Here is a tiny trained network, its code and every weight. The questions are about switching its units off for an input and a target symbol, where a switched-off unit gives its printed mean instead of its output.

import numpy as np


def w(rows, s, z=0):
    codes = np.array(rows[::2]) - 128.0
    scale = np.full(codes.shape[1], s)
    scale[-1] = z or s
    return codes * scale


def f(y):
    return y / 2 * (1 + np.tanh(0.7978845608 * (y + 0.044715 * y**3)))


def softmax(a):
    e = np.exp(a - a.max(-1, keepdims=True))
    return e / e.sum(-1, keepdims=True)


def log_softmax(a):
    a = a - a.max(-1, keepdims=True)
    return a - np.log(np.exp(a).sum(-1, keepdims=True))


def net(x, mask):
    ids = ['ΠΨαβδεζηξσ'.index(c) for c in x.split()]
    T = len(ids)
    res = E[ids] + P[:T]
    r = res
    for j in range(2):
        rows = slice(2 * j, 2 * j + 2)
        q, k, v = (r @ M[0][rows].T for M in (Q, K, V))
        z = softmax(np.where(np.tri(T) > 0, q @ k.T / 2**0.5, -1e9)) @ v
        o = O[0][rows]
        res = res + np.where(mask[j], z, o[:, -1]) @ o[:, :-1]
    y = f(res @ A[0][:, :-1].T + A[0][:, -1])
    res = res + np.where(mask[2:14], y, B[0][:, -1]) @ B[0][:, :-1]
    return log_softmax(res[-1] @ U[:, :-1].T + U[:, -1])


Q, K, V, O, A, B = {}, {}, {}, {}, {}, {}
E = w([
[142,99,181,137],'Π',
[114,142,142,113],'Ψ',
[89,135,146,143],'α',
[126,154,155,99],'β',
[87,137,141,128],'δ',
[103,148,142,126],'ε',
[18,98,138,208],'ζ',
[107,175,149,106],'η',
[18,211,74,130],'ξ',
[131,224,194,2],'σ',
],0.0095)
P = w([
[215,74,68,139],'0',
[121,137,108,180],'1',
[178,103,59,85],'2',
[54,143,133,199],'3',
[66,75,119,108],'4',
[63,165,159,178],'5',
[2,88,130,85],'6',
[163,172,181,127],'7',
[81,130,143,50],'8',
[206,201,148,95],'9',
],0.011)
Q[0] = w([
[181,27,2,43],'head 1',
[119,207,133,118],'head 1',
[189,135,66,153],'head 2',
[76,112,42,119],'head 2',
],0.0086)
K[0] = w([
[248,1,43,235],'head 1',
[171,195,220,99],'head 1',
[232,42,97,18],'head 2',
[149,99,6,242],'head 2',
],0.0074)
V[0] = w([
[78,254,19,74],'head 1',
[160,233,247,2],'head 1',
[179,223,92,61],'head 2',
[187,26,203,47],'head 2',
],0.0082)
O[0] = w([
[254,73,102,181,243],'head 1',
[68,24,173,226,120],'head 1',
[75,11,24,178,112],'head 2',
[14,150,97,105,1],'head 2',
],0.0086,0.006)
A[0] = w([
[74,121,195,86,166],'neuron 1',
[138,166,167,119,89],'neuron 2',
[132,83,156,58,157],'neuron 3',
[115,94,1,140,131],'neuron 4',
[128,197,112,208,181],'neuron 5',
[176,136,131,206,73],'neuron 6',
[104,202,149,70,90],'neuron 7',
[168,175,93,92,66],'neuron 8',
[169,62,93,209,26],'neuron 9',
[189,229,107,180,180],'neuron 10',
[143,149,140,184,143],'neuron 11',
[240,147,143,148,253],'neuron 12',
],0.0088,0.0031)
B[0] = w([
[82,182,86,116,130],'neuron 1',
[158,126,151,132,132],'neuron 2',
[148,124,80,144,134],'neuron 3',
[78,81,186,109,145],'neuron 4',
[186,74,102,130,160],'neuron 5',
[90,101,123,107,171],'neuron 6',
[112,163,179,152,134],'neuron 7',
[117,135,253,118,146],'neuron 8',
[54,98,203,81,167],'neuron 9',
[175,101,165,144,200],'neuron 10',
[109,87,104,70,154],'neuron 11',
[144,94,112,165,247],'neuron 12',
],0.0064,0.011)
U = w([
[90,155,149,111,254],'Π',
[124,116,125,112,119],'Ψ',
[128,130,152,123,77],'α',
[115,121,102,134,167],'β',
[127,124,149,125,102],'δ',
[130,122,132,139,77],'ε',
[151,162,246,141,29],'ζ',
[126,127,127,159,91],'η',
[204,81,104,158,158],'ξ',
[69,67,172,153,144],'σ',
],0.011,0.0054)

Each question gives the input, a string of symbols that net reads in full, and the target symbol t.
The units are the heads (2 rows each of Q, K, V and O) and the neurons (one row each of A and B). Each row of codes is followed by its name. A weight is (code - 128) times the scale printed after its matrix; where a second scale follows, it is the last column's (O, A, B and U).
mask holds one flag per unit, heads first, then neurons. A switched-off unit (its flag False) gives its mean, the last column of its rows in O or B, instead of its output. The means were averaged over made-up inputs and are rounded, as every weight is.
A unit's drop is (log p(t) with every unit on - log p(t) with that unit switched off) / (log p(t) with every unit on - log p(t) with every unit switched off).
The circuit of an input: a set's keep is (log p(t) with only the set's units on - log p(t) with every unit switched off) / (log p(t) with every unit on - log p(t) with every unit switched off). Starting from the 12 units with the biggest drops (on a tie, the unit counted first), units are removed one at a time, each time the one whose removal leaves the highest keep (on an exact tie, the one counted first), for as long as the keep stays at least 0.8.
circuit, biggest first: the units of the circuit, biggest drop first
k most important neurons: the k neurons with the biggest drops, biggest first
which heads matter: for each layer, one digit per head in row order, 1 if its drop is at least 0.15 and else 0, layers parted by /
input Π β ξ ξ Π ξ ξ, target ξ: circuit, biggest first : head 2; head 1
input α ξ δ ξ ξ ξ α σ Π δ, target σ: which heads matter : 11
input ξ ξ ξ ξ ζ Π, target ξ: circuit, biggest first : head 1; neuron 12; head 2
input Π Π σ ζ ξ β Ψ, target ζ: circuit, biggest first : head 2
input ζ δ ξ ζ Π ξ σ ε, target σ: which heads matter : 10
input Π σ Ψ, target Π: circuit, biggest first : head 1; head 2
input α Π Π Π ξ ζ, target ξ: which heads matter : 10
input Π ζ Π, target Π: which heads matter : 11
input σ ξ ζ ξ β δ, target ξ: circuit, biggest first : head 2; head 1; neuron 12; neuron 5
input Π Ψ ε, target Π: circuit, biggest first : head 1; head 2
input Π σ α η Π ε ε σ β α, target σ: circuit, biggest first : head 1; head 2
input ζ Π ζ, target ζ: circuit, biggest first : head 1; head 2; neuron 8; neuron 7
input ζ ξ β, target ζ: circuit, biggest first : head 1; neuron 8
input σ σ Π ξ, target σ: circuit, biggest first : head 1; neuron 9
input ζ η Ψ, target ζ: most important neuron : neuron 8
input η ζ Π ε, target ζ: 2 most important neurons : neuron 7; neuron 10
input σ ξ δ, target σ: circuit, biggest first : head 2; neuron 4; neuron 9
input ξ Π Π ζ η ξ σ σ Π σ, target σ: which heads matter : 10
input Π ξ η, target Π: which heads matter : 11
input ξ ζ ξ σ Π Π σ ζ, target σ: which heads matter : 10
input Π ξ ξ, target Π: which heads matter : 10
